Each row was made from one small tree. The marks that hang from a mark follow it in brackets, in alphabetical order. Every link used is in the known rows. Write each row's tree.
Known rows
N{C{T{M Q S{D}}} J}: 105 -379 -274 -14 398 -86 265 304 15 -140 -128 -487 -525 -152 125 6 222 -224 -186 148 197 -145 -227 275 -328 176 413 47 169 -353 132 103 120 87 -240 530 177 45 189 69 -217 -350 -9 -87 108 -37 155 221 -267 -590 144 -512 -109 80 109 314 -305 -26
U{E R{X}}: 225 -179 -43 33 462 63 294 196 71 -206 -25 -497 -263 -207 -278 -42 92 -51 -362 77 -174 -267 23 33 -18 -428 63 250 -43 -378 188 111 -195 201 -126 141 147 273 114 30 64 251 274 198 53 52 216 438 125 -9 -243 -332 -16 -21 91 129 -73 100
D{M{J{E N} X}}: 228 -102 -272 60 383 14 608 207 151 -101 -101 -476 -262 -20 -313 -151 205 -176 -81 391 -290 -440 -48 181 -323 -47 193 -272 108 -224 35 -111 -178 346 -156 291 -72 320 185 238 -326 -3 105 -439 -374 31 237 176 24 -263 -271 -329 51 97 40 107 -41 304
H{D P{X{S}}}: 210 -448 -232 -372 -39 25 499 -4 74 -55 -157 -318 -195 73 -152 -150 79 -419 -80 69 -151 -54 -208 206 -368 -244 106 -31 122 -82 -82 22 -181 -56 -104 504 -103 66 73 -34 -258 187 193 80 -60 63 256 671 267 -162 -7 -233 -70 57 11 -469 -33 139
D{M{X} R{H}}: 349 -65 -167 -24 211 -83 516 247 166 39 -95 -632 -124 -96 -433 -40 -88 126 -51 448 -222 -250 -83 44 -46 20 240 114 17 68 -249 85 1 377 -169 167 -127 337 193 53 -346 209 450 -217 -122 -93 176 178 175 -328 -492 -548 65 -12 175 382 -136 290
H{D{M R} P}: 254 -278 -177 -461 48 -15 478 50 62 -11 -35 -511 -260 37 -53 -170 -22 -137 28 294 -185 -146 -207 145 -265 -122 168 97 57 78 -179 -38 1 150 128 360 -31 262 240 265 -501 273 427 -8 -122 -65 202 670 376 -197 -222 -270 17 -6 105 -104 -258 212
T{M N Q S{X{P}}}: 372 -442 -107 -170 655 -45 774 102 -34 -82 53 -631 -622 -152 -41 -237 260 -312 5 173 -190 -215 -89 237 105 43 393 55 204 -231 321 193 -31 103 -219 289 50 247 167 126 -537 -160 86 -262 112 49 119 87 -236 -76 -67 -591 -17 88 23 216 -256 -89
S{D X{R}}: 30 -64 101 -237 471 -224 432 143 22 -159 -320 -294 66 51 -305 21 188 28 -201 358 -93 -69 -100 48 -222 -20 192 65 -156 -232 -12 81 -243 22 -406 382 206 -69 266 3 -213 300 304 168 -159 23 477 475 109 -202 45 -344 19 156 200 46 -154 78
D{R{Q{N{C}}}}: 262 -168 20 -29 594 -240 193 237 46 115 10 -451 -153 -246 126 -201 -126 -103 -209 334 -154 -154 -111 403 -193 98 130 136 26 -57 -121 116 82 183 -119 245 43 280 205 -24 -199 48 218 -5 -79 32 208 442 5 -79 -113 -500 -209 79 177 451 -466 121
E{R{H} X{S{D{M}}}}: 106 -1 -150 -171 226 -176 612 30 -81 -42 -333 -467 -95 76 -624 49 5 5 -266 356 -53 -101 42 -75 -144 56 135 61 120 -159 -358 310 -111 116 -428 256 23 117 154 -213 -211 237 365 -296 -69 -70 299 281 148 -212 -284 -525 -71 188 111 172 -223 189
S{D{E{H} M R}}: 198 40 -252 -284 323 -172 685 143 78 -89 -122 -495 -228 128 -174 82 32 186 -106 379 59 -259 -40 82 -366 135 302 148 -108 -71 -210 108 56 219 -38 258 -34 183 262 145 -422 416 508 -39 -46 -222 357 422 213 -243 -328 -297 -51 214 154 324 -483 430
S{M X{P R{Q}}}: 167 -245 -69 -371 548 13 520 73 -57 -4 -22 -429 -5 -120 -427 -243 40 -143 -89 499 -317 -334 -122 42 -313 -259 104 -71 -100 -272 109 125 -13 30 -209 303 -40 16 378 106 -181 65 192 -17 -191 60 343 335 79 -215 -148 -576 -3 66 325 128 -141 94
H{D{M{J} R} P}: 262 -245 -263 -430 80 1 507 25 46 -7 -53 -504 -259 38 -91 -203 12 -108 -28 348 -255 -161 -247 151 -299 -102 210 21 19 -39 -139 -41 -55 229 158 450 -40 292 278 262 -592 229 361 -98 -169 -64 281 572 367 -237 -201 -292 -2 16 62 -117 -245 295
J{N{C} Q}: 174 -216 -77 -176 519 -70 234 281 51 8 -148 -287 -401 -295 63 -131 204 -293 -150 263 -140 -157 53 421 -42 72 56 -221 338 -130 38 -3 -61 37 -190 355 28 158 42 95 -187 -127 31 -122 -277 18 222 401 -39 -199 142 -316 -70 168 176 196 -175 64
J{E{X} N{C} Q U{R}}: -33 -48 -339 -170 658 5 540 76 90 -74 -212 -353 -438 -255 -33 16 318 -125 -280 277 -343 -134 455 209 223 -109 112 -238 353 -257 133 200 -55 1 -555 137 -172 285 19 200 108 62 163 -169 -423 135 192 535 -126 -91 61 -268 -65 124 210 139 21 -108
T{M{J{E U} S{X}} Q}: 182 -144 -427 169 645 -12 790 78 -196 -319 -170 -596 -541 -124 -107 -277 174 -115 72 336 -107 -45 -219 167 124 -46 379 -185 -91 -298 349 166 -53 328 -353 413 -37 224 253 358 -335 -95 -66 -387 -47 -1 262 120 -102 -147 -31 -440 -19 111 -55 33 -90 186
X{R{H{P} Q{N{C J}}}}: 296 -243 100 -198 371 -16 70 147 -170 103 -100 -285 -118 -152 -180 -147 -34 -115 -218 216 -310 -22 -23 458 -211 -90 79 207 242 -111 -239 304 74 50 -191 263 240 100 155 -192 -211 73 200 44 -18 107 258 371 14 -118 -148 -502 -85 64 173 393 -385 104
Q{N{C J{E{R{H}} U}}}: 44 -89 -315 98 508 39 126 239 -24 79 -136 -369 -254 -150 -33 19 -120 -67 -214 156 -241 -131 145 611 -91 80 208 189 149 -201 -81 190 111 59 -343 215 149 147 82 -79 -22 -124 136 -200 -44 209 206 263 -171 -267 62 -301 -176 168 83 274 -189 105
C{N{J{Q T{S{D}} U}}}: 66 -167 -35 -101 582 -173 476 -59 35 47 -139 -386 -379 -114 -79 -113 332 -163 -192 8 -94 -245 53 300 -78 221 305 -29 191 -358 139 -136 -88 29 -119 321 60 112 192 47 -207 -72 -34 -153 -335 204 231 339 1 -57 198 -325 -33 225 196 144 -239 18
E{H{P} U X{S}}: 69 -152 -130 -216 157 67 501 27 39 -189 -132 -250 -92 -16 -639 -12 31 -105 -258 348 -28 80 235 143 -32 -136 -89 -166 58 -148 -91 197 -152 218 -411 228 -140 -278 -65 -300 -167 227 154 -413 -64 191 201 381 85 -17 -148 -310 -220 229 -51 -135 -4 158
S{M{J{N T}} X{R}}: 147 -42 -88 -283 682 -46 552 151 -47 40 -73 -386 110 -31 -493 -155 126 -94 -222 538 -366 -436 -81 181 -254 -114 214 -242 -139 -473 165 -163 -202 226 -249 409 -22 186 385 205 -226 16 103 -110 -582 -2 449 148 -75 -257 -120 -475 104 166 248 55 -134 158
H{D{E M R}}: 204 -88 -307 -250 249 -72 561 108 142 34 -42 -583 -345 60 85 -62 6 26 14 368 -119 -337 -150 135 -365 64 269 188 35 -67 -209 -2 78 264 131 263 -38 274 241 297 -381 208 439 2 -67 -164 190 536 318 -362 -388 -239 -66 -18 170 122 -403 392
C{N{J{E{H}}} T{M S}}: 265 -328 -177 -5 522 6 482 19 -62 -140 27 -635 -412 -156 -235 -224 360 -340 -216 41 210 -291 -14 304 -219 165 423 -211 163 -448 332 -278 -16 219 -128 258 99 61 108 -14 -345 -97 -166 -340 -263 114 75 124 -191 -143 -21 -463 -21 191 220 348 -250 -1
H{D{E} P}: 223 -308 -252 -360 101 65 297 18 -27 -151 -28 -332 -366 131 10 -110 144 -202 0 127 -150 -104 -140 279 -348 -167 125 106 73 -39 -63 17 -33 13 95 455 35 38 60 200 -363 203 373 93 8 70 208 717 252 -201 -71 -126 -70 11 -13 -250 -260 284
C{T{N{J} S{M}}}: 196 -301 -124 21 581 -116 354 211 69 13 93 -581 -235 -123 -176 -202 166 -196 -307 79 -148 -458 -81 297 -396 123 329 -44 176 -343 275 -241 -67 138 -99 427 43 96 157 2 -310 -102 -72 -195 -221 145 69 158 -119 -265 -9 -321 -23 109 170 184 -322 32
D{E M{X{P}} R{Q}}: 323 -173 -354 -187 325 -59 728 7 146 -16 126 -559 -313 -11 -64 -41 38 -22 -55 483 -263 -439 -54 -17 -389 -84 231 62 2 -34 -241 180 228 351 100 162 -295 358 376 192 -302 157 434 -84 -42 -69 141 406 127 -309 -527 -529 -82 -7 245 478 -396 366
C{N T{M{X} Q S}}: 348 -423 38 172 663 -153 504 102 39 -256 47 -596 -496 -139 -106 -229 417 -391 -207 70 195 -199 -137 160 -11 98 416 -288 156 -251 380 -88 -205 324 -255 256 -84 81 160 99 -389 -151 -34 -261 -190 174 -24 142 -315 -103 -56 -605 88 -37 150 315 -228 -165
C{N T{M}}: 258 -303 59 45 628 -140 221 216 -17 -202 54 -605 -268 -229 -133 -305 208 -421 -144 191 250 -201 -118 252 -194 4 330 -260 19 -154 287 -316 -99 265 -92 313 42 30 190 131 -341 -76 36 -74 -296 127 -21 223 -113 -38 -56 -414 -31 79 321 282 -116 -92
N{C J{Q}}: 80 -284 -255 -77 307 42 35 261 104 -4 -187 -376 -380 -328 77 -72 133 -179 -120 237 -142 -161 -105 437 -265 85 133 63 248 -246 22 89 116 53 -142 470 145 77 31 -3 -20 -332 -12 -107 38 45 232 314 -4 -539 141 -360 -137 80 144 265 -165 178
J{Q{N} T U{R{X{P}}}}: -4 -90 -100 -128 720 -117 455 -6 -76 62 28 -297 -306 -259 -84 11 126 -270 -98 15 -333 -201 159 249 204 -249 130 -57 59 -143 103 55 9 82 -247 256 -115 262 409 38 -23 94 144 -64 -448 329 278 527 -143 130 173 -435 -21 212 225 29 -132 -236
H{D{E M} P{X{S}}}: 216 -392 -469 -446 -90 93 764 -32 116 -77 -71 -400 -346 182 -73 -44 63 -371 10 170 -180 -265 -146 157 -570 -263 174 61 74 -86 -217 78 -10 100 98 411 -273 147 138 146 -295 212 345 39 -38 -54 238 624 282 -300 -274 -217 -61 41 34 -349 -181 340
C{T{M{X{P}}}}: 203 -338 -144 43 380 -57 322 232 -6 -242 52 -503 -211 -120 -219 -130 141 -405 -19 263 149 -183 -219 42 -237 -190 281 -301 12 -45 206 -178 -39 220 -216 428 -18 14 293 82 -283 -83 71 -82 -163 109 13 292 -168 -277 -91 -470 -12 49 239 113 22 -81
N{C{T{Q S}} J}: 83 -375 -252 80 413 -27 126 298 43 -86 -82 -415 -418 -227 70 -14 228 -223 -293 138 17 -162 -164 386 -342 178 293 68 187 -412 145 66 117 128 -165 531 113 45 116 -44 -169 -329 -64 -113 72 90 132 214 -217 -520 172 -433 -138 75 96 300 -249 14
X{P{H} S{D}}: 169 -379 -252 -394 205 -24 723 170 -114 14 -247 -174 -160 117 -358 -34 -10 -173 -184 244 54 -83 -72 96 -458 -141 55 -174 299 -140 -227 112 -26 -158 -104 488 -36 -67 273 -130 -538 251 78 -29 72 -199 332 265 267 -90 -24 -297 -135 318 182 -4 -117 181
H{D{E{R U{Q{N}}} M}}: 75 -34 -268 -130 439 0 535 11 31 -24 -18 -475 -404 61 169 18 -47 -13 -123 297 -123 -303 -61 301 -207 61 86 148 64 -82 -147 189 -14 367 -20 36 28 94 199 191 -183 111 325 -106 -33 101 95 564 244 -225 -335 -136 -135 9 55 54 -478 367
H{D{E} P{X{R}}}: 205 -356 -262 -452 39 98 441 -70 82 -98 -111 -303 -161 166 -28 6 122 -264 -95 173 -231 -72 -103 228 -435 -277 186 64 51 -87 -100 101 -107 28 -60 420 -82 92 85 47 -223 303 430 300 -20 7 260 721 185 -249 -177 -135 -45 -22 89 -280 -171 218
Q{N{C{T} J}}: 102 -274 -85 118 545 -62 -113 384 94 8 -4 -308 -150 -207 109 -90 -21 -263 -231 124 -29 -213 -30 586 -394 63 174 58 96 -229 -1 -78 53 170 -127 411 147 -7 142 -109 -52 -272 -10 -144 -120 202 153 274 -293 -325 124 -332 -151 87 146 280 -272 1
N{C J{E}}: 54 -279 -353 -14 284 112 85 320 81 -43 -190 -427 -308 -185 -25 -57 135 -142 -176 267 -120 -206 -40 461 -415 12 167 108 187 -319 32 45 173 -2 -199 442 228 128 7 77 -3 -228 50 -100 63 6 226 300 -10 -511 66 -248 -173 78 107 262 -84 184
X{P R{H Q} S{D}}: 224 -296 59 -408 280 -143 731 14 -278 124 -293 -222 -115 86 -475 -159 127 -63 -301 286 -115 -30 -53 -105 -330 -205 83 5 375 -217 -361 391 69 -162 -173 403 198 -12 478 -205 -487 339 94 68 30 -148 395 374 333 -43 -139 -542 -85 174 325 280 -300 97
P{H{D{M{J} R}} X}: 246 -160 -502 -302 165 43 599 136 224 109 -140 -508 -128 -52 -147 78 -164 -149 -8 352 -141 -229 -208 365 -411 115 259 -114 36 -44 -165 12 -213 203 -235 264 -290 282 10 -63 -354 235 367 57 -120 -161 263 324 239 -308 -355 -290 -147 214 136 -91 -92 341
E{Q U{R} X}: -55 -20 163 96 590 -27 201 44 137 -123 -47 -413 -210 -170 -84 -77 -9 13 -297 425 -109 -79 192 160 5 -185 -134 33 41 -173 69 261 -143 311 -418 67 52 -17 25 -131 102 161 339 -290 -129 175 69 475 59 -31 -190 -365 -303 20 104 159 -196 8
P{H{D{M{S}}} X}: 187 -210 -396 -202 128 58 576 187 147 -4 -180 -443 -187 -47 -140 31 -189 -232 74 207 -49 -151 -231 384 -441 28 165 -129 118 -4 -154 41 -200 108 -295 258 -268 111 -27 -64 -195 223 252 5 -45 -175 229 341 236 -216 -302 -170 -113 194 95 -252 -60 319
H{P{X{R S}}}: 225 -452 -89 -297 79 20 547 52 12 -70 -197 -261 59 9 -313 -111 -2 -392 -241 242 -245 -15 -118 173 -395 -375 76 -48 62 -142 -52 38 -111 75 -116 491 -112 139 152 -151 -245 244 159 136 -55 -26 269 401 126 -77 -127 -297 -25 103 108 -147 -21 126
R{H Q{N{C}} X{P}}: 312 -247 -131 -110 458 -48 -4 270 -87 75 3 -385 -462 -378 -352 -158 47 -212 -106 95 -201 -139 58 402 -28 -41 90 194 83 -50 -248 430 94 -82 -319 247 53 25 116 -337 -157 -14 309 -224 -5 313 332 404 -126 -93 89 -725 -280 128 126 344 -152 -89
C{N T{Q}}: 250 -307 104 115 759 -152 152 146 0 -215 61 -492 -310 -191 -113 -278 429 -321 -280 85 143 -177 -31 331 -137 113 242 -231 76 -201 315 -158 -165 246 -100 334 18 23 121 98 -372 -22 47 -87 -256 301 -2 330 -87 52 81 -372 2 52 233 319 -222 -135
S{M X{P R{H Q}}}: 237 -200 -103 -382 498 45 487 92 -125 45 -48 -457 -30 -125 -600 -218 28 -42 -69 474 -330 -283 -68 54 -184 -220 116 4 -64 -232 13 218 7 3 -268 266 -10 -5 308 28 -231 117 267 -49 -165 66 362 268 111 -224 -194 -659 1 82 320 188 -121 113
X{P{H} S{M}}: 254 -435 -363 -365 253 133 734 227 -98 93 -100 -315 -143 3 -472 -186 -170 -225 -123 363 -96 -285 -102 154 -484 -263 22 -233 281 -176 -93 39 44 -44 -16 426 -209 16 252 -21 -458 79 16 -182 10 -215 231 66 216 -178 -214 -385 -83 214 215 15 -78 260
S{M{J{E T}}}: 144 -144 -303 -65 533 9 484 228 -68 4 -39 -523 -146 11 -383 -242 110 -150 -69 395 -188 -468 -190 266 -447 -139 169 -211 -60 -323 229 -173 -49 150 -123 492 51 254 212 340 -241 -38 75 -264 -353 -32 335 197 40 -266 -112 -358 -21 137 80 41 -189 252

Write each row's tree
167 -235 -89 19 591 -116 113 147 49 -67 85 -510 -242 -226 -61 -181 314 -264 -228 64 -119 -329 -10 375 -265 121 235 -136 219 -158 225 -240 -68 153 -115 424 123 75 114 -14 -259 -90 -63 -64 -262 301 25 374 -33 -191 97 -241 -42 145 245 248 -240 -38 : C{T{N{J{Q}}}}
77 -6 -117 -189 672 -239 682 -11 -182 -120 -237 -216 -168 2 -246 -146 372 -54 -212 228 -148 -129 -80 153 -68 78 176 -424 4 -435 52 -112 -238 155 -264 606 8 77 393 148 -275 121 -154 -303 -590 -41 628 357 6 -52 302 -328 55 332 91 -87 -281 164 : M{J{N Q T} S{D X}}
-66 -128 -157 -144 588 -2 371 308 -26 33 -50 -289 -251 -24 -98 81 221 -249 -243 346 -36 -220 259 481 -144 -55 23 -281 210 -233 17 -130 93 20 -361 268 160 127 110 289 -54 -17 96 -49 -439 45 188 454 -76 -118 117 -141 -205 266 161 127 -69 -102 : J{E{U} N{C} T}
-6 -208 -188 -187 357 94 297 167 155 -66 -111 -271 -97 -73 -402 70 -60 -72 -103 458 -44 -3 246 169 -148 -97 -75 -180 70 -64 -95 116 -98 144 -358 226 -81 -234 -64 -178 -176 61 296 -245 1 128 93 290 15 -123 -143 -255 -328 178 96 -7 117 14 : E{U X{P{H}}}
141 -257 -54 82 488 -30 -78 389 128 68 -83 -294 -179 -208 119 -120 -107 -194 -162 156 -137 -189 -31 620 -348 53 127 180 128 -218 -65 21 54 129 -104 368 189 65 85 -101 -35 -281 50 -189 -7 119 210 226 -218 -304 53 -316 -161 68 67 257 -272 120 : Q{N{C J}}
142 -119 18 -64 497 -17 174 133 0 -35 -57 -453 -261 -306 -415 -68 -7 56 -250 188 -216 -29 138 121 120 -197 -37 137 -14 -168 -48 283 -24 146 -295 154 144 -46 106 -128 -130 177 335 -69 18 229 193 380 238 7 -76 -490 -256 103 108 145 -59 12 : E{U{R{H Q X{P}}}}
173 -229 -29 75 242 -194 541 203 139 -153 -271 -292 -115 91 -334 -66 158 -109 -240 199 -58 -170 -160 -9 -273 -99 135 -117 158 -143 -74 76 -254 81 -365 411 -20 0 206 -50 -169 106 72 -134 -68 23 283 339 99 -270 -79 -365 38 26 47 -30 -74 189 : M{X{S{D}}}
127 -256 -209 -49 632 -38 438 208 -86 -100 9 -495 -431 12 -36 -50 310 -409 102 286 94 -251 55 386 -140 -96 196 -142 135 -114 88 107 114 124 -442 270 112 307 91 285 -1 -198 189 -282 -234 55 153 404 -451 -165 -111 -523 -70 63 52 308 -280 -233 : J{E{X} T{M Q{N{C}}}}
205 -41 106 -101 524 -98 255 73 -101 128 -93 -336 -201 -6 -94 -85 -5 47 -153 241 -218 -95 40 355 -133 20 73 177 208 -94 -261 308 -46 151 -252 83 259 -32 146 -82 -229 216 275 58 -65 124 217 497 173 -80 -275 -373 -162 32 166 266 -491 179 : X{R{H{D{E{U}}} Q{N}}}
-39 1 -405 109 424 57 343 -108 -60 -72 -107 -531 -422 -165 -110 -31 113 -94 -187 185 -274 -294 36 338 -84 55 229 118 41 -277 133 92 44 67 -322 216 112 284 163 -61 -27 38 120 -235 -143 306 166 476 70 -249 96 -277 -192 238 114 155 -119 135 : N{J{E{Q R{X}} U}}
119 -241 -252 -352 154 132 500 14 18 -116 -76 -456 -332 67 -138 -158 100 -127 -62 248 -267 -142 -95 180 -283 -283 64 -45 78 -139 -14 34 -102 191 14 352 76 127 173 349 -424 223 299 -141 -154 46 255 597 404 -161 -148 -178 -35 18 -20 -273 -150 238 : H{D{M{J{E{U{R}}}}} P}
237 -379 -256 -168 108 76 590 126 73 -40 -152 -238 -181 58 -361 -44 62 -219 -138 230 -128 -149 -121 90 -281 -193 71 -262 365 -82 -146 112 -162 4 -270 355 -179 -31 199 -124 -320 101 59 -133 3 -8 197 307 172 -257 -169 -342 -13 56 130 -111 60 179 : M{X{P{H{D}} S}}
344 -199 -155 -89 525 -216 397 81 92 162 -2 -547 -206 -234 -207 -264 -47 -54 -263 211 -258 -428 -56 208 -224 54 178 154 -10 -238 -171 65 26 198 -96 256 -68 305 286 -145 -143 2 98 -242 -189 112 302 366 14 -200 -123 -662 -121 67 164 386 -456 126 : D{R{Q{N{J}} X{S{M}}}}
194 -140 11 87 523 92 304 96 3 -199 60 -507 -413 -216 -105 -98 101 -85 -376 127 -149 -322 2 116 -7 -438 5 251 20 -339 220 225 -169 202 -154 53 133 316 155 -28 89 307 279 105 4 86 188 546 135 25 -223 -385 -91 -5 129 226 -212 85 : U{E{Q} R{X}}
101 -171 -204 -189 250 48 535 46 21 -99 -187 -268 -105 132 -417 83 56 57 -304 445 -187 -46 279 61 -209 -215 18 73 89 -214 -261 252 8 269 -213 266 -71 -136 23 -117 -170 230 335 -94 23 10 194 304 76 -232 -346 -281 -189 37 81 135 -172 248 : D{E{U X{R{H{P}} S}}}
168 -150 -64 -68 392 -176 426 284 200 -149 -194 -433 -117 129 -363 -101 78 58 -101 270 -28 -339 -184 2 -357 -81 204 -106 -30 -67 67 47 -278 6 -395 378 -7 -9 186 215 -120 85 309 -130 -147 -19 322 372 49 -390 -105 -372 108 -31 77 -32 -175 193 : S{D M{X}}
222 87 -303 -12 555 0 451 -54 -5 48 125 -429 -320 -52 117 -13 -100 130 -213 318 -156 -275 126 487 -101 158 252 220 -16 -149 -63 168 162 331 -37 82 -128 261 210 -154 -233 274 313 -207 -104 87 188 406 -39 -121 -253 -331 -217 228 165 488 -587 405 : D{E{H Q{N{J{U}}}} R}
54 -42 -220 13 512 -32 745 186 -86 -44 -101 -440 -232 0 -249 -178 67 -111 -115 399 -168 -303 -22 236 -321 -75 108 -312 67 -325 -19 -181 16 383 -43 375 4 235 341 332 -322 78 -62 -464 -442 -148 303 151 126 -59 -168 -167 -59 236 65 43 -192 287 : D{M{J{E{U} N T} S}}
-16 -115 -193 85 621 -117 307 242 55 9 -130 -288 -402 -289 177 -73 -39 -233 -48 198 -230 -82 48 481 75 30 141 -32 139 -18 99 150 -36 94 -319 264 -109 66 124 45 -81 -101 47 -147 -179 264 194 420 -129 -120 187 -292 -150 161 118 74 -135 27 : J{Q{N{C}} U}
196 -196 -42 -240 581 -203 734 160 158 28 -133 -486 -252 174 -188 -69 156 102 -350 249 -259 -411 95 109 -404 63 335 129 230 -310 37 160 -165 8 -277 298 3 125 129 65 -295 196 305 -129 -69 -153 305 219 -87 -235 -253 -265 3 8 101 214 -505 177 : T{N S{D{E{X{R}}} M}}
166 -127 6 -102 240 -107 444 105 123 -28 -109 -489 -299 -19 -63 -149 112 -170 35 279 -186 -292 -283 101 -327 -22 170 -7 211 -32 -125 110 -158 162 -215 192 62 144 265 173 -210 95 234 -56 -151 40 171 583 275 -295 -322 -345 30 -81 157 -19 -240 211 : H{D{M{X{R{Q}}}}}
